cols: V J X Z T K A H
B: [ -2.5  11.4  -8.5  -4.6  29.0 -10.0  79.2  29.0]
Y: [-58.7  39.0  -8.4 -62.4 -16.5 -10.0 -22.5 -12.3]
N: [ -2.5  11.4  -8.5  -4.6  29.0  -6.5  82.3 -13.8]
again B:   [29.0]
diff B: [ -2.4  11.4  -8.5  -4.6  29.0 -10.0  79.2  29.0]  0, [-2.5]
down: [ 79.2 -22.5]  A

cols: S G Q D R
E: [ 48.3 -15.8 -43.4 -19.2 -19.2]
C: [-49.8  33.7  14.3  31.3  57.5]
L: [ 19.0 -11.0 -15.6  32.9  -6.4]
P: [ -5.4  22.7 -88.2  -4.9  17.6]
F: [ -1.7 -37.2 -22.7  50.5 -54.8]
diff E: [ 48.3 -15.8 -43.4 -19.1 -19.2]  3, [-19.2]
down: [-43.4  14.3 -15.6 -88.2]  Q
again E:   [-19.2]
down: [-19.2  31.3  32.9  -4.9]  D

cols: Gune zoror gez gopud galo zapoz
Zan: [-25.9 -20.1   7.1   4.2  -3.2 -50.1]
kug: [ 14.8  46.9 -31.3  36.3  -8.6  17.0]
Zoka: [ 13.8 -49.6   8.9   7.4  -1.1 -23.9]
faven: [-33.2 -48.4   1.2   8.7 -17.7 -14.1]
Dul: [ -2.2  72.4 -21.7  22.1  30.8  35.5]
botus: [ 14.8  46.4 -29.1  36.3 -12.9   7.2]
zifav: [ -5.6 -45.8  -6.4  -2.5 -58.1 -34.7]
raket: [-11.1   4.5  -5.6  10.5 -10.8 -48.5]
mebag: [-37.0 -49.6   8.9   7.4  -1.1 -23.9]
bodi: [-33.2 -77.3   1.2   8.7 -17.7 -14.1]
diff faven: [-33.2 -48.5   1.2   8.7 -17.7 -14.1]  1, [-48.4]
down: [-25.9  14.8  13.8 -33.2  -2.2]  Gune
diff Zoka: [ 13.9 -49.6   8.9   7.4  -1.1 -23.9]  0, [13.8]

cols: besef bir biv desak fad poniv
fep: [ 18.4 -11.6  17.7  -7.0 -12.4   3.1]
sak: [ 23.7  26.3 -13.8 -33.8  10.0  -9.2]
baf: [16.1  0.6 -6.7 -9.2  3.2 -3.2]
vam: [ -8.2 -11.6  17.7  -7.0 -12.4   3.1]
Mol: [  2.6  14.8  -9.5  10.7   1.3 -12.3]
lese: [-17.6 -17.6   5.1  20.9  -0.6 -10.3]
fizud: [ 27.6   2.1  34.1   4.2 -26.1  40.6]
gitu: [ 75.4  23.3   5.0  16.0   1.0 -11.3]
Misu: [-13.2   8.2   5.3   6.0  -9.3  -4.4]
Kego: [ 22.9   5.5 -13.1  -2.8  22.0  12.9]
pofoz: [-17.6  -2.4   5.1  20.9  43.8 -10.3]
Telo: [ 6.9  6.5 10.3  3.8  1.7 13.7]
down: [-9.3 22.0]  fad
again lese:   [-17.6]
down: [-13.8  -6.7  17.7  -9.5   5.1  34.1   5.0   5.3 -13.1]  biv

cols: zupo nisus Sovi lago
Suguv: [-2.0 25.9 47.7 14.4]
bepum: [ -9.9  74.9  47.2 -42.5]
bag: [ -1.1  20.1  20.1 -13.5]
res: [-69.5  68.1 -69.5 -69.5]
sezo: [ -6.5  20.1   5.6 -13.5]
lar: [ -1.4 -32.0  -0.1  42.7]
again res:   [-69.5]
diff sezo: [ -6.6  20.1   5.6 -13.5]  0, [-6.5]
diff res: [-69.5  68.1 -69.5 -69.6]  3, [-69.5]
again bag:   [20.1]
diff lar: [ -1.3 -32.0  -0.1  42.7]  0, [-1.4]
diff sezo: [ -6.5  20.1   5.6 -13.6]  3, [-13.5]

cols: Rodib Bez kosar pur zop nir Vimo Pude Kaz
Gule: [  4.4  15.6 -10.8   8.1  13.7   4.0   2.7  16.2 -16.3]
Zozi: [ 11.6   9.5 -25.7  32.5 -32.7  17.3   5.2   6.2  -4.3]
Fama: [-32.4  60.6   4.4   6.8  68.8  30.5   4.4  30.9 -27.0]
pime: [-1.2 -1.6 -0.8  3.0  2.0 -0.8 -0.7  2.2  0.2]
diff Fama: [-32.4  60.5   4.4   6.8  68.8  30.5   4.4  30.9 -27.0]  1, [60.6]
diff Gule: [  4.4  15.6 -10.8   8.2  13.7   4.0   2.7  16.2 -16.3]  3, [8.1]
again Fama:   [4.4]
diff Zozi: [ 11.6   9.5 -25.7  32.5 -32.7  17.3   5.2   6.2  -4.2]  8, [-4.3]

cols: nopa vofez Zurin dadu fom gipeb
M: [-16.9  -9.5  -7.9  -4.1  -7.9 -36.4]
W: [-16.9  -9.5  -7.9 -13.6 -13.6  -7.7]
U: [-35.5 -47.3  41.8 -47.3 -46.0 -47.3]
again W:   [-13.6]
again U:   [-47.3]
down: [-13.6 -47.3]  dadu
diff W: [-16.8  -9.5  -7.9 -13.6 -13.6  -7.7]  0, [-16.9]
again M:   [-7.9]

cols: Kogof Bok toru tufev lonap mafe zerim
mife: [-23.6 -16.8 -57.0 -25.2 -33.5 -72.1 -21.5]
Nulu: [-28.7 -26.7 -60.4 -63.4 -28.1 -35.9  22.4]
deti: [-31.4  46.6  73.5  25.0  65.3  -6.9   3.7]
fis: [-24.9  -7.8   2.6 -70.5  15.3  49.8  72.0]
fev: [-35.3  41.4  66.4  -0.2  60.9  -6.4  28.6]
sope: [-24.9  -7.8   2.6 -70.5  15.3  49.8   4.4]
down: [-28.1  65.3  15.3  60.9  15.3]  lonap
down: [-28.7 -31.4 -24.9]  Kogof
down: [-63.4  25.0 -70.5  -0.2]  tufev
down: [-35.9  -6.9  49.8]  mafe

cols: Nub riko sel Nak
gozib: [57.3 57.3 57.3 57.3]
Sagag: [ 52.6 -49.5 -48.9  45.4]
puba: [-43.9 -52.6  31.5  64.3]
poti: [ 57.4 -47.7 -50.2  41.5]
gul: [-23.2  79.7   0.7 -56.9]
diff gul: [-23.2  79.7   0.7 -56.8]  3, [-56.9]
q: [-43.9 -52.6  31.5  64.3]  puba
diff gozib: [57.3 57.2 57.3 57.3]  1, [57.3]
diff puba: [-43.8 -52.6  31.5  64.3]  0, [-43.9]
down: [-52.6 -47.7  79.7]  riko
again gozib:   [57.3]
down: [-48.9  31.5 -50.2   0.7]  sel

cols: gekad Sorom boto telum Fen bos Gilal Keror
Zabas: [  4.2  -1.1  66.0 -16.8  21.6  40.8  40.4  40.4]
guvaz: [  4.2  -1.1  66.0 -16.8  36.7 -26.9 -64.7  28.8]
ded: [ -2.6 -11.3  -8.5  63.8  -8.5 -26.3  30.5 -62.3]
Pife: [  4.2  -1.1  66.0 -16.8  36.7   4.2 -64.7 -87.1]
again Pife:   [4.2]
diff Pife: [  4.2  -1.1  66.0 -16.8  36.7   4.2 -64.7 -87.0]  7, [-87.1]
down: [-8.5 36.7]  Fen
down: [ -1.1  -1.1 -11.3]  Sorom
again ded:   [-8.5]
diff Pife: [  4.2  -1.1  66.0 -16.8  36.7   4.2 -64.7 -87.2]  7, [-87.1]

cols: togek Zurek Zubo kufi zunes
doru: [ 22.1 -72.0 -49.2 -39.9  13.8]
Zar: [-8.5  8.5 -8.5  8.5 63.6]
Vuz: [ 51.6  27.6  58.8 -21.1   0.6]
diff Vuz: [ 51.6  27.6  58.7 -21.1   0.6]  2, [58.8]
q: [ 22.1 -72.0 -49.2 -39.9  13.8]  doru
diff Vuz: [ 51.6  27.6  58.8 -21.1   0.7]  4, [0.6]
down: [13.8 63.6]  zunes
q: [-8.5  8.5 -8.5  8.5 63.6]  Zar
diff Vuz: [ 51.7  27.6  58.8 -21.1   0.6]  0, [51.6]

cols: zul nonof lef nagen
lod: [37.3 21.7 24.6 -7.3]
lapuv: [-60.6   8.1 -36.2 -15.1]
Kez: [ -0.5 -49.7  11.7  -6.6]
kazuz: [-61.8 -68.3 -40.8  14.6]
Mutod: [-25.9  10.9  10.9  17.0]
ruke: [-53.4 -12.5 -36.7 -19.3]
luz: [-25.2  10.1  -9.0  -8.8]
zapun: [ 16.5  14.6 -24.6 -21.9]
rizo: [-6.6 -6.6 -6.6 -6.6]
rem: [-68.9 -16.7 -51.3  -2.9]
Lepam: [ 29.5 -17.6  15.5  -2.6]
lunuk: [-14.1 -46.9  -9.3  10.0]
down: [ -0.5 -61.8 -25.9 -53.4 -25.2]  zul
again Mutod:   [10.9]
down: [-49.7 -68.3]  nonof
again rizo:   [-6.6]

cols: tave libab pedul vib fanef val mut
tep: [-30.2 -16.8 -24.0  46.3  33.5   8.0   1.2]
Kek: [51.7  3.5 81.0 14.1 14.1 -3.5  2.0]
Nakin: [-26.9  -0.4 -50.8  24.1  26.2 -21.1 -11.0]
teza: [ 31.9  -2.3  23.8 -48.5 -44.9 -17.0   9.7]
diff teza: [ 31.9  -2.3  23.8 -48.5 -44.9 -17.0   9.8]  6, [9.7]
diff Kek: [51.7  3.5 81.0 14.1 14.1 -3.6  2.0]  5, [-3.5]

cols: Kif Sazet Funid gosap
lel: [  6.3  53.1 -59.3 -52.6]
Rif: [-53.2 -64.3  53.6  36.0]
tid: [17.2 69.5 49.0 11.0]
Tusi: [22.4 63.3 43.4 59.5]
mena: [17.2 69.5  4.4 11.0]
suge: [17.2 69.5 49.0 12.7]
diff Tusi: [22.4 63.2 43.4 59.5]  1, [63.3]
diff tid: [17.2 69.5 49.0 11.1]  3, [11.0]

cols: pinat gilak bezaf veguk Mapu kefet
fupa: [ -2.3 -48.7  19.4  -5.9  26.8  -3.1]
zuk: [ -4.6 -36.5  29.1  -3.9 -66.4   3.0]
kedur: [ -6.0  11.5 -11.7  -4.5 -22.1  -3.9]
moko: [ -5.4 -42.2  19.8  -4.7  33.5   2.2]
Vekub: [ -1.1 -22.7  -1.6  -7.3   5.9 -19.0]
poki: [ -3.7 -10.2   9.4  -1.1  25.3  -0.8]
kuri: [ -3.7 -10.2   9.4  -6.6 -61.0  -6.6]
vobef: [ -4.4 -34.2  31.6  -5.1  47.6   2.1]
dola: [ -1.1 -10.8 -36.4  -8.2 -80.5 -15.5]
Gog: [ -1.6  -6.0 -39.2  -8.7 -81.8 -18.4]
zed: [ -3.9  -5.0 -28.4  -8.0 -69.6  -8.2]
kuga: [ -4.6 -36.5  29.1  -3.9  49.2   3.0]
diff kuga: [ -4.6 -36.5  29.0  -3.9  49.2   3.0]  2, [29.1]
down: [-3.7 -3.7 -4.4]  pinat

cols: bub kasu goli lini fudev bero paga
midaz: [ 23.0  31.9   0.3 -11.4 -15.1   8.3   0.1]
Sopo: [-20.1  -5.5 -15.3  12.8  46.2 -31.8 -26.4]
gokov: [-69.6  12.7  32.9  22.3  22.3 -19.8   6.4]
nugi: [12.4 60.7 20.9 12.4 12.4 -3.3 12.4]
Kat: [-68.2 -19.6  13.8 -41.5  29.4 -10.3 -68.2]
likit: [ 4.3 -7.4 19.5  7.1 -6.2  5.5 -5.7]
Pilas: [-22.1 -12.2 -15.0  10.8  -7.9 -10.1   5.3]
bon: [-13.7  -5.9 -12.6 -18.8  30.4 -22.9 -18.8]
Fufa: [-28.7  -9.7 -17.2   9.7  23.7 -24.5   1.6]
rez: [  0.1 -20.5   8.5 -20.9  -4.2  10.2  14.7]
guzi: [  5.9  -8.7  28.2  12.5  -7.5   6.7 -12.1]
zago: [  5.9  -8.8  28.2  12.5  -8.8  -8.8 -12.1]
again nugi:   [12.4]
again bon:   [-18.8]
down: [-19.8  -3.3 -10.3   5.5 -10.1]  bero
again Kat:   [-68.2]
again zago:   [-8.8]
again gokov:   [22.3]

cols: Lusof lomip Numi nef Detot fudi
tikez: [60.4 62.8 -3.1 15.4 58.4 10.4]
zigab: [ -3.3  45.8 -50.1  44.1 -23.0 -33.8]
tok: [-51.3  60.8  13.5 -73.1 -61.7  13.5]
Siz: [-29.5 -71.3  -1.2  43.2  50.9   7.4]
vobo: [ -8.4  51.2  77.9 -16.7 -41.3  16.6]
dak: [-49.1   3.1 -30.1 -40.0 -23.8 -23.5]
Fulo: [-22.4  49.1 -64.1  75.0  45.6  14.7]
giso: [ 44.0 -44.9  65.9 -54.3  60.0 -21.3]
Fon: [ 24.4 -50.8  72.9  25.9   6.7  41.3]
Zemez: [-50.2 -32.5 -41.7  -0.6 -53.8  35.0]
again tok:   [13.5]
down: [  7.4  16.6 -23.5  14.7 -21.3  41.3  35.0]  fudi
diff tikez: [60.4 62.8 -3.2 15.4 58.4 10.4]  2, [-3.1]

